[[123 142 114]
 [129 139 151]
 [132 126 112]
 [108 125 126]
 [127 136 149]
 [130 119 138]]
=>
[[108 125 126]
 [123 142 114]
 [127 136 149]
 [129 139 151]
 [130 119 138]
 [132 126 112]]

[[133 142 126 130 133 126 133]
 [121 137 130 122 125 122 124]
 [137 126 119 130 118 126 118]
 [103 109 136 110 127 114 124]]
=>
[[103 109 136 110 127 114 124]
 [121 137 130 122 125 122 124]
 [133 142 126 130 133 126 133]
 [137 126 119 130 118 126 118]]

[[149 101 149 108 145 132 114 144 157 122]
 [107 116 115 139 108 129 118 145 101 126]
 [104 110 110 140 136 138 139 101 125 126]]
=>
[[104 110 110 140 136 138 139 101 125 126]
 [107 116 115 139 108 129 118 145 101 126]
 [149 101 149 108 145 132 114 144 157 122]]

[[132 128 133 149 118 133 123 101 150 137 135 143 135 124 112 145]
 [106 111 128 121 144 132 126 121 127 141 134 133 136 134 103 114]
 [131 130 113 123 128 113 118 131 122 128 113 112 113 117 134 125]
 [130 118 129 133 134 126 118 127 135 139 128 132 128 121 126 131]
 [115 138 115 110 119 118 130 125 107 108 116 111 116 128 124 114]]
=>
[[106 111 128 121 144 132 126 121 127 141 134 133 136 134 103 114]
 [115 138 115 110 119 118 130 125 107 108 116 111 116 128 124 114]
 [130 118 129 133 134 126 118 127 135 139 128 132 128 121 126 131]
 [131 130 113 123 128 113 118 131 122 128 113 112 113 117 134 125]
 [132 128 133 149 118 133 123 101 150 137 135 143 135 124 112 145]]

[[139 135 114 127 113 120 142 127 132 143 123 113 120 138 136 125]
 [143 108 131 116 121 132 140 123 121 121 114 123 136 142 131 119]
 [127 118 135 128 134 136 123 127 126 115 127 134 135 128 124 128]
 [133 112 134 123 131 137 128 125 124 114 122 131 137 134 126 124]
 [131 137 108 152 129 148 123 130 152 117 132 117 128 145 124 133]
 [134 112 135 123 130 137 129 125 123 115 121 131 137 134 126 124]]
=>
[[127 118 135 128 134 136 123 127 126 115 127 134 135 128 124 128]
 [131 137 108 152 129 148 123 130 152 117 132 117 128 145 124 133]
 [133 112 134 123 131 137 128 125 124 114 122 131 137 134 126 124]
 [134 112 135 123 130 137 129 125 123 115 121 131 137 134 126 124]
 [139 135 114 127 113 120 142 127 132 143 123 113 120 138 136 125]
 [143 108 131 116 121 132 140 123 121 121 114 123 136 142 131 119]]

[[118 131 123 120 127]
 [117 131 122 119 127]
 [109 133 117 115 125]
 [144 121 133 137 124]
 [141 123 133 135 124]
 [149 120 134 140 122]
 [151 120 134 140 121]
 [115 132 122 118 126]
 [138 124 132 132 125]]
=>
[[109 133 117 115 125]
 [115 132 122 118 126]
 [117 131 122 119 127]
 [118 131 123 120 127]
 [138 124 132 132 125]
 [141 123 133 135 124]
 [144 121 133 137 124]
 [149 120 134 140 122]
 [151 120 134 140 121]]
---
[[125 133 134 131]
 [121 117 126 128]
 [126 120 115 118]
 [136 134 140 132]
 [132 145 135 134]
 [123 129 143 136]
 [118 132 119 125]
 [130 132 133 136]
 [126 151 125 120]
 [128 121 133 121]
 [119 126 135 111]]
=>
[[125 121 126 136 132 123 118 130 126 128 119]
 [133 117 120 134 145 129 132 132 151 121 126]
 [134 126 115 140 135 143 119 133 125 133 135]
 [131 128 118 132 134 136 125 136 120 121 111]]

[[122 113 155 110 130 108 126 142 127 124]
 [125 121 141 140 112 133 124 133 106 120]
 [126 135 120 111 117 129 140 118 131 132]
 [142 133 126 127 125 136 150 133 132 126]
 [144 140 121 112 139 138 135 114 145 140]
 [121 119 139 113 113 112 136 123 113 130]
 [134 142 133 129 127 136 112 124 128 118]]
=>
[[122 125 126 142 144 121 134]
 [113 121 135 133 140 119 142]
 [155 141 120 126 121 139 133]
 [110 140 111 127 112 113 129]
 [130 112 117 125 139 113 127]
 [108 133 129 136 138 112 136]
 [126 124 140 150 135 136 112]
 [142 133 118 133 114 123 124]
 [127 106 131 132 145 113 128]
 [124 120 132 126 140 130 118]]

[[117 148 103 112]
 [118 124 146 124]]
=>
[[117 118]
 [148 124]
 [103 146]
 [112 124]]

[[125 129 128 135 131 129 147 128 134 120 130 136 131 122 119 147]
 [129 129 128 125 131 131 129 120 111 141 130 125 130 131 138 128]
 [136 130 131 137 125 123 154 133 129 130 127 135 127 138 130 153]
 [132 127 129 128 122 122 130 130 116 145 124 125 124 134 141 131]
 [132 131 130 130 135 131 136 129 142 128 131 136 135 137 130 137]]
=>
[[125 129 136 132 132]
 [129 129 130 127 131]
 [128 128 131 129 130]
 [135 125 137 128 130]
 [131 131 125 122 135]
 [129 131 123 122 131]
 [147 129 154 130 136]
 [128 120 133 130 129]
 [134 111 129 116 142]
 [120 141 130 145 128]
 [130 130 127 124 131]
 [136 125 135 125 136]
 [131 130 127 124 135]
 [122 131 138 134 137]
 [119 138 130 141 130]
 [147 128 153 131 137]]

[[130 129]
 [144 133]
 [147 132]
 [147 130]
 [146 135]
 [110 121]
 [132 133]
 [110 123]
 [107 121]
 [144 136]
 [131 132]
 [149 137]]
=>
[[130 144 147 147 146 110 132 110 107 144 131 149]
 [129 133 132 130 135 121 133 123 121 136 132 137]]

[[130 123 120 130 135 136 127 123 125 141]
 [133 128 138 135 122 123 119 135 136 149]
 [132 120 124 120 129 128 136 122 117 150]
 [119 132 138 125 126 128 140 129 133 131]
 [128 131 117 124 126 125 123 133 131 102]
 [131 126 140 126 135 137 110 123 128 136]]
=>
[[130 133 132 119 128 131]
 [123 128 120 132 131 126]
 [120 138 124 138 117 140]
 [130 135 120 125 124 126]
 [135 122 129 126 126 135]
 [136 123 128 128 125 137]
 [127 119 136 140 123 110]
 [123 135 122 129 133 123]
 [125 136 117 133 131 128]
 [141 149 150 131 102 136]]
---
[[123 101 123 113 125 126 125 125 125 126 125 125 126 126 145 123]
 [128 126 129 152 127 127 129 126 129 126 141 125 127 126 141 130]]
=>
[[123 128]
 [101 126]
 [123 129]
 [113 152]
 [125 127]
 [126 127]
 [125 129]
 [125 126]
 [125 129]
 [126 126]
 [125 141]
 [125 125]
 [126 127]
 [126 126]
 [145 141]
 [123 130]]

[[139 127 126 128 132 145 129 127 127]
 [136 126 126 128 130 141 129 127 127]
 [136 122 129 124 128 145 130 120 127]
 [136 130 122 130 131 142 128 131 123]
 [131 127 126 128 130 132 129 127 127]
 [129 127 127 128 129 130 129 127 127]
 [127 130 126 130 123 135 126 127 120]
 [144 127 123 128 135 152 129 127 125]
 [131 130 125 130 129 135 127 129 124]
 [138 126 126 127 132 144 129 127 127]]
=>
[[139 136 136 136 131 129 127 144 131 138]
 [127 126 122 130 127 127 130 127 130 126]
 [126 126 129 122 126 127 126 123 125 126]
 [128 128 124 130 128 128 130 128 130 127]
 [132 130 128 131 130 129 123 135 129 132]
 [145 141 145 142 132 130 135 152 135 144]
 [129 129 130 128 129 129 126 129 127 129]
 [127 127 120 131 127 127 127 127 129 127]
 [127 127 127 123 127 127 120 125 124 127]]

[[108 109 102]
 [123 131 127]
 [125 146 136]
 [115 109 101]
 [129 104 135]
 [136 121 117]]
=>
[[108 123 125 115 129 136]
 [109 131 146 109 104 121]
 [102 127 136 101 135 117]]

[[134 123 117 109 144 126 134 123 130 127 122 129]
 [135 122 115 106 149 126 135 122 131 126 121 129]
 [127 122 133 124 128 130 130 122 125 129 126 128]]
=>
[[134 135 127]
 [123 122 122]
 [117 115 133]
 [109 106 124]
 [144 149 128]
 [126 126 130]
 [134 135 130]
 [123 122 122]
 [130 131 125]
 [127 126 129]
 [122 121 126]
 [129 129 128]]

[[128 125 127 130 122 132 137 134 153 134 129]
 [122 129 134 140 123 126 132 128 112 147 126]
 [124 135 121 126 134 130 118 131 113 112 125]
 [121 134 127 119 129 128 125 136 134 122 128]
 [134 132 125 132 130 129 129 137 126 133 128]
 [135 126 128 125 127 131 121 123 110 127 127]
 [130 127 127 124 120 128 134 127 124 112 122]
 [125 124 119 121 130 128 131 128 127 117 129]]
=>
[[128 122 124 121 134 135 130 125]
 [125 129 135 134 132 126 127 124]
 [127 134 121 127 125 128 127 119]
 [130 140 126 119 132 125 124 121]
 [122 123 134 129 130 127 120 130]
 [132 126 130 128 129 131 128 128]
 [137 132 118 125 129 121 134 131]
 [134 128 131 136 137 123 127 128]
 [153 112 113 134 126 110 124 127]
 [134 147 112 122 133 127 112 117]
 [129 126 125 128 128 127 122 129]]

[[124 104 129 128 129 128 128 136]
 [136 125 149 143 126 142 142 121]
 [127 125 125 145 153 145 145 124]
 [124 147 125 120 137 119 119 122]]
=>
[[124 136 127 124]
 [104 125 125 147]
 [129 149 125 125]
 [128 143 145 120]
 [129 126 153 137]
 [128 142 145 119]
 [128 142 145 119]
 [136 121 124 122]]
